Moves between elements:
at | m b h o v s
s700 | s924 s117 s39 s676 s409 s140
s676 | s850 s988 s995 s722 s117 s833
s975 | s436 s603 s347 s378 s32 s379
s189 | s579 s549 s409 s501 s432 s222
s751 | s97 s17 s221 s640 s74 s825
s540 | s825 s710 s17 s567 s203 s124
s176 | s4 s839 s729 s74 s106 s662
s988 | s722 s699 s300 s846 s833 s871
s168 | s242 s271 s268 s385 s706 s499
s839 | s74 s540 s751 s825 s662 s203
s662 | s839 s203 s74 s540 s995 s300
s432 | s189 s222 s579 s549 s762 s807
s608 | s379 s103 s603 s11 s385 s939
s699 | s846 s432 s864 s189 s871 s762
s542 | s373 s33 s630 s972 s11 s626
s362 | s421 s32 s94 s975 s886 s268
s385 | s608 s939 s379 s103 s271 s729
s11 | s542 s626 s373 s33 s103 s221
s103 | s11 s221 s542 s626 s939 s97
s409 | s700 s140 s924 s117 s579 s501
s803 | s712 s746 s706 s917 s640 s485
s871 | s699 s762 s846 s432 s709 s767
s340 | s197 s284 s807 s321 s101 s529
s529 | s284 s886 s321 s362 s630 s985
s94 | s295 s436 s122 s347 s421 s975
s924 | s39 s676 s308 s850 s700 s117
s203 | s540 s124 s825 s710 s300 s864
s421 | s94 s975 s295 s436 s362 s32
s501 | s140 s952 s117 s862 s549 s758
s630 | s529 s985 s284 s886 s373 s972
s295 | s122 s347 s368 s384 s94 s436
s850 | s995 s722 s662 s300 s676 s988
s807 | s222 s404 s549 s639 s197 s321
s846 | s864 s189 s124 s579 s699 s432
s74 | s751 s825 s97 s17 s839 s540
s639 | s758 s295 s952 s122 s404 s94
s222 | s549 s639 s501 s758 s807 s404
s4 | s729 s74 s939 s751 s176 s839
s300 | s203 s864 s540 s124 s722 s846
s917 | s499 s176 s271 s4 s746 s106
s886 | s362 s268 s421 s32 s985 s242
s17 | s640 s466 s803 s485 s825 s567
s101 | s340 s529 s197 s284 s716 s630
s242 | s268 s385 s32 s608 s168 s271
s762 | s432 s807 s189 s222 s767 s197
s862 | s833 s709 s988 s871 s952 s368
s985 | s886 s242 s362 s268 s972 s168
s567 | s466 s924 s485 s39 s710 s700
s706 | s168 s499 s242 s271 s712 s917
s221 | s626 s803 s33 s712 s97 s640
s197 | s807 s321 s222 s404 s340 s284
s712 | s706 s917 s168 s499 s803 s746
s939 | s103 s97 s11 s221 s729 s751
s499 | s271 s4 s385 s729 s917 s176
s972 | s985 s168 s886 s242 s33 s706
s833 | s988 s871 s722 s699 s862 s709
s140 | s117 s862 s676 s833 s501 s952
s321 | s404 s421 s639 s94 s284 s362
s63 | s767 s340 s762 s197 s384 s101
s549 | s501 s758 s140 s952 s222 s639
s124 | s710 s409 s567 s700 s864 s579
s268 | s32 s608 s975 s379 s242 s385
s106 | s176 s662 s4 s839 s308 s995
s97 | s221 s640 s626 s803 s751 s17
s709 | s871 s767 s699 s762 s368 s63
s284 | s321 s362 s404 s421 s529 s886
s767 | s762 s197 s432 s807 s63 s340
s384 | s63 s101 s767 s340 s347 s716
s347 | s384 s716 s63 s101 s436 s378
s758 | s952 s122 s862 s368 s639 s295
s39 | s308 s850 s106 s995 s924 s676
s32 | s975 s379 s436 s603 s268 s608
s378 | s716 s373 s101 s630 s603 s542
s825 | s17 s567 s640 s466 s540 s710
s466 | s485 s39 s746 s308 s567 s924
s308 | s106 s995 s176 s662 s39 s850
s368 | s709 s63 s871 s767 s122 s384
s373 | s630 s972 s529 s985 s542 s33
s579 | s409 s501 s700 s140 s189 s549
s603 | s378 s542 s716 s373 s379 s11
s117 | s676 s833 s850 s988 s140 s862
s952 | s862 s368 s833 s709 s758 s122
s746 | s917 s106 s499 s176 s485 s308
s271 | s385 s729 s608 s939 s499 s4
s729 | s939 s751 s103 s97 s4 s74
s33 | s972 s706 s985 s168 s626 s712
s716 | s101 s630 s340 s529 s378 s373
s485 | s746 s308 s917 s106 s466 s39
s122 | s368 s384 s709 s63 s295 s347
s436 | s347 s378 s384 s716 s975 s603
s640 | s803 s485 s712 s746 s17 s466
s995 | s662 s300 s839 s203 s850 s722
s710 | s567 s700 s466 s924 s124 s409
s722 | s300 s846 s203 s864 s988 s699
s864 | s124 s579 s710 s409 s846 s189
s404 | s639 s94 s758 s295 s321 s421
s626 | s33 s712 s972 s706 s221 s803
s379 | s603 s11 s378 s542 s608 s103

In the rows, 156 stands for zero.

The rows follow the links: the fewer symbols apart two elements are, the more alike their rows tend to be.

Each row is also shifted at random along 4 hidden directions that mean nothing.

Some elements, each with a row of numbers:
s567: [ 219  155  166  147  158  146  173  125  143  148  153  155  132  156  173  157  168  166  176  162  164  157  168  139  158  175  136  147  155  157  162  169  174  145  156  158  157  136  163  134  158  152  150  175  156  142  156  137  157  147  178  174  143  154  138  151  143  169  134  121  143  159]
s340: [ 234  132  161  159  166  134  162  153  166  134  141  184  196  127  170  130  163  178  161  152  143  156  143  173  150  165  132  181  175  149  128  144  181  154  168  171  147  153  165  173  151  160  149  158  152  156  157  162  172  188  158  149  159  144  165  158  151  154  145  119  163  165]
s825: [ 169  171  163  146  175  161  161  154  135  150  165  157  132  171  167  161  158  142  181  173  166  150  156  138  167  162  150  155  157  150  167  175  164  143  145  166  156  145  170  144  159  167  175  149  166  139  157  153  150  146  164  177  146  157  146  153  138  167  153  150  156  143]
s140: [  58  150  141  155  162  173  141  163  151  157  150  182  202  123  181  134  147  149  152  172  159  150  138  152  148  170  162  186  183  144  137  167  165  162  152  165  159  158  161  161  155  150  167  150  177  160  166  140  167  184  150  152  158  148  178  155  136  134  140  157  135  151]
s975: [ 206  158  155  133  160  164  150  180  159  169  168  175  180  158  161  165  167  118  139  150  149  138  120  171  167  151  127  191  155  154  169  141  172  168  123  144  138  162  156  159  146  169  190  115  165  121  158  159  156  183  156  147  151  160  162  179  176  140  165  191  153  156]
s308: [ 155  156  165  133  170  162  162  157  136  147  180  178  174  162  174  161  153  127  171  172  170  137  131  129  162  175  137  177  162  157  163  166  170  156  129  161  149  139  164  135  159  180  182  133  175  130  166  148  169  167  165  152  154  161  155  154  139  156  142  170  142  142]
s485: [ 191  175  157  154  176  162  156  159  140  150  150  148  131  168  161  155  159  152  185  170  168  161  162  142  176  159  152  152  147  154  157  172  150  143  161  163  156  152  173  152  161  164  161  156  168  146  155  163  144  142  161  179  143  162  145  153  137  163  154  141  160  140]
s833: [  80  167  142  163  165  173  144  156  140  168  153  164  147  150  172  145  152  148  153  176  158  153  158  160  150  154  175  162  181  135  164  175  159  152  148  167  164  163  162  163  148  146  178  154  165  160  160  139  147  152  147  174  155  142  164  156  139  148  157  158  144  159]
s103: [ 284  143  167  142  161  144  172  146  160  135  170  167  172  158  155  161  155  168  174  150  157  151  153  146  158  161  142  158  153  163  144  149  170  146  154  161  153  142  159  153  166  166  150  154  148  150  153  166  181  172  165  143  155  162  158  149  162  171  152  147  174  143]
s758: [ 142  147  163  162  151  133  159  139  169  157  128  149  146  141  163  149  179  175  150  148  144  173  168  171  144  176  131  155  152  155  153  153  171  161  178  154  147  152  160  152  144  138  129  185  142  159  151  146  151  153  170  168  154  142  143  156  161  153  140  114  139  185]
s117: [ 160  160  151  175  158  162  160  150  137  157  143  162  146  142  172  132  155  155  157  173  159  141  154  161  165  146  155  158  175  145  162  163  155  155  152  165  161  168  162  164  155  163  173  150  183  140  164  139  127  143  156  181  149  148  144  172  130  151  154  136  149  162]
s862: [ 213  161  154  163  166  146  138  149  178  162  149  130  162  165  143  164  153  162  152  166  159  196  175  161  139  186  197  136  151  150  149  171  130  164  195  167  154  144  161  150  143  134  116  197  125  216  165  159  169  159  144  145  186  140  177  112  163  142  146  170  139  166]
s106: [ 189  158  156  142  179  156  158  147  149  136  134  163  165  135  180  142  168  165  198  165  169  166  156  133  172  182  127  175  149  156  132  170  174  143  169  165  150  141  177  147  165  152  147  168  172  142  153  155  165  174  176  171  135  160  152  152  133  156  127  111  151  138]
s436: [ 197  165  148  151  155  166  153  160  160  171  160  160  138  166  156  165  161  153  142  152  146  153  158  176  151  139  166  156  166  143  170  155  167  152  143  154  156  165  153  171  146  147  176  150  141  155  150  156  153  163  150  161  150  150  166  163  174  155  175  173  166  163]
s17: [  83  156  148  137  169  174  148  170  147  145  150  178  194  131  180  143  154  141  181  164  169  149  133  131  172  172  130  194  156  160  133  165  169  154  146  157  151  150  169  151  169  163  169  137  189  133  159  154  168  185  166  153  140  169  164  164  135  146  137  146  146  128]
s379: [  79  168  167  155  164  161  150  191  156  163  180  151  141  194  131  175  148  134  152  150  150  148  145  159  163  132  165  152  142  158  174  149  141  154  141  154  153  164  155  164  155  182  179  125  152  152  153  184  151  139  140  151  161  168  155  164  167  168  190  197  182  150]
s284: [ 190  171  148  169  156  161  153  151  160  173  156  142  107  177  145  167  159  175  143  155  144  166  184  181  144  130  193  127  166  138  173  163  155  142  159  161  166  167  151  177  147  135  163  171  125  180  144  158  146  140  141  171  155  143  163  152  174  168  184  164  179  170]
s549: [ 205  160  160  150  165  144  156  139  155  165  138  154  139  153  175  155  180  155  155  163  150  167  160  170  148  178  137  161  158  143  167  165  176  156  161  158  145  149  167  147  137  141  153  175  146  150  156  139  146  157  170  178  152  137  149  155  157  149  141  130  132  180]
s603: [ 183  158  156  151  162  143  148  165  184  155  128  137  156  150  145  161  175  176  167  138  149  186  170  167  162  164  139  157  124  164  136  147  154  157  188  149  146  158  161  162  155  140  122  178  138  171  141  177  161  167  164  154  150  162  158  153  177  153  155  134  163  158]
s39: [ 154  160  168  147  151  160  168  144  135  157  185  159  140  176  161  169  150  131  153  165  167  135  149  139  154  159  155  148  161  159  182  164  160  157  129  154  159  144  152  133  159  171  177  143  166  136  165  140  153  139  164  160  159  159  141  156  146  166  152  174  143  156]
s712: [ 161  151  146  140  137  175  166  149  149  157  164  168  161  145  165  159  154  154  155  145  163  137  151  146  165  143  142  164  158  168  153  149  170  154  131  140  161  160  143  152  174  150  169  140  171  129  151  143  162  167  168  150  133  174  154  175  164  158  153  161  159  140]
s74: [ 137  163  154  146  170  169  145  179  150  149  163  156  184  156  155  155  147  133  173  164  171  154  140  133  175  163  159  172  144  164  146  161  137  160  156  156  152  154  163  151  168  174  162  137  180  153  164  169  161  166  151  145  159  170  165  150  144  146  153  179  154  129]
s385: [ 202  145  161  149  156  147  166  149  166  136  164  159  165  158  146  165  151  182  173  148  158  167  169  144  149  161  163  147  152  165  137  154  161  143  169  161  161  141  154  158  168  153  137  169  136  175  147  172  188  168  158  138  158  163  164  139  166  173  154  149  177  143]
s864: [  75  151  146  182  141  164  146  162  160  161  162  144  183  149  138  146  128  158  138  164  165  161  160  149  148  154  202  139  161  163  148  157  115  173  174  159  169  165  145  158  164  157  134  164  168  194  170  154  153  143  136  136  185  159  168  142  146  144  156  183  147  153]
s579: [ 122  165  149  174  162  168  139  170  148  166  169  151  169  167  145  151  133  138  143  177  164  156  151  157  153  152  204  148  170  146  165  168  124  165  159  167  163  163  156  161  151  168  166  148  164  184  174  156  148  147  130  148  183  147  173  140  141  143  166  197  147  152]
s803: [ 125  149  139  142  142  178  153  162  159  157  152  163  191  129  162  152  151  152  159  146  166  148  145  140  170  155  142  176  147  173  136  147  155  166  147  138  158  165  147  153  177  150  154  144  182  141  154  152  164  177  163  140  142  179  165  170  160  142  146  165  151  132]

From each start, follow one symbol. Which element do you reach?
Answer with the element's name.
---
[ 178  165  172  146  174  148  162  178  147  153  156  166  138  169  160  160  174  137  167  148  146  141  135  165  178  141  112  177  145  156  169  147  174  148  134  153  142  163  170  163  150  183  188  122  168  110  151  173  140  152  164  173  138  162  138  184  157  165  172  147  175  155]
s -> s385
---
[ 180  162  165  171  139  155  174  134  135  164  166  143  109  173  157  157  153  150  144  161  161  136  165  154  159  142  160  128  160  161  189  158  149  159  141  150  167  160  148  143  158  167  167  154  169  135  162  135  122  111  164  177  154  155  127  170  145  168  160  153  149  168]
o -> s300
---
[ 149  150  142  143  137  173  166  138  151  156  153  167  150  139  169  159  158  175  161  142  160  147  165  146  159  146  142  159  161  166  146  151  177  147  142  141  165  155  144  154  173  136  160  158  161  138  144  141  167  167  173  156  128  170  155  171  165  163  150  140  163  144]
s -> s640
---
[ 141  155  166  162  165  142  145  177  183  145  159  133  168  176  119  172  148  172  168  144  154  187  168  151  153  159  180  138  126  169  139  149  126  157  193  161  154  152  156  162  163  163  118  171  128  200  153  196  178  155  141  131  178  165  170  127  172  165  168  174  179  148]
o -> s972
---
[ 158  166  145  142  153  171  155  158  148  173  155  177  134  154  173  161  173  147  144  151  143  140  148  177  157  136  137  177  172  139  171  154  189  149  124  149  154  168  154  168  146  143  196  138  155  124  146  142  146  169  161  173  131  151  158  185  169  155  170  157  160  165]
m -> s101
---
[ 142  151  153  152  144  162  158  152  166  152  180  149  159  172  133  177  136  174  156  146  162  163  172  142  143  149  192  133  150  166  149  155  143  150  161  156  170  147  139  156  173  148  139  168  132  191  150  169  188  158  148  128  167  169  173  135  174  172  165  181  177  141]
m -> s33
---
[ 135  152  150  162  164  166  148  166  144  154  160  174  195  139  168  136  144  135  151  175  162  140  132  155  160  159  161  179  178  147  152  162  150  166  147  166  156  161  162  160  154  172  175  135  184  151  174  148  153  168  145  152  167  150  167  159  133  139  150  171  141  151]
h -> s124
---
[ 195  158  151  170  158  152  153  155  163  160  158  152  142  165  146  159  152  177  147  156  146  164  172  178  143  142  186  140  168  140  160  158  155  149  166  166  164  162  154  177  148  146  156  168  130  184  152  164  159  154  139  155  165  144  169  146  168  163  173  162  176  167]
o -> s101
---
[ 128  149  167  169  151  134  157  149  169  161  142  145  146  156  152  156  166  164  141  149  145  169  166  172  143  167  147  144  149  156  163  151  156  163  171  155  152  157  155  153  142  150  137  175  142  166  155  155  147  144  160  161  166  145  143  155  163  154  154  140  146  185]
s -> s384
---
[ 204  145  151  150  144  154  165  135  169  143  155  151  160  150  149  165  151  194  169  142  160  172  181  144  148  161  168  138  150  169  133  154  158  146  176  154  166  144  147  155  173  135  124  185  134  183  145  161  188  168  164  138  152  167  166  137  172  170  147  142  172  145]
m -> s168
---
[ 182  176  146  156  154  169  153  160  157  182  157  148  108  179  151  174  167  152  140  150  146  159  170  181  157  130  170  142  156  142  183  158  160  149  143  149  158  169  151  169  144  141  178  155  138  154  144  153  140  143  150  174  143  151  156  168  179  161  183  172  169  167]
s -> s985
---
[ 130  142  161  146  160  150  159  162  168  137  168  169  185  154  148  162  147  173  171  147  156  161  156  141  149  163  157  161  154  165  131  151  164  145  163  162  158  143  153  158  168  159  143  158  141  170  150  175  194  180  154  131  160  164  173  141  161  168  154  156  177  140]
b -> s706
---
[ 169  138  162  179  156  134  151  165  179  145  158  152  188  155  132  149  141  179  145  154  145  172  163  170  138  158  186  144  160  155  138  146  134  164  188  170  159  156  153  172  152  161  124  173  133  205  162  180  174  162  136  128  192  146  171  133  162  157  162  164  170  166]
v -> s94
---
[ 158  150  149  173  160  158  147  161  158  152  151  156  194  140  156  135  139  155  153  172  163  161  152  153  156  166  178  159  167  154  141  161  131  170  174  167  159  161  160  161  159  160  142  160  170  178  174  155  154  161  141  144  177  151  168  143  137  139  147  164  144  152]
v -> s833
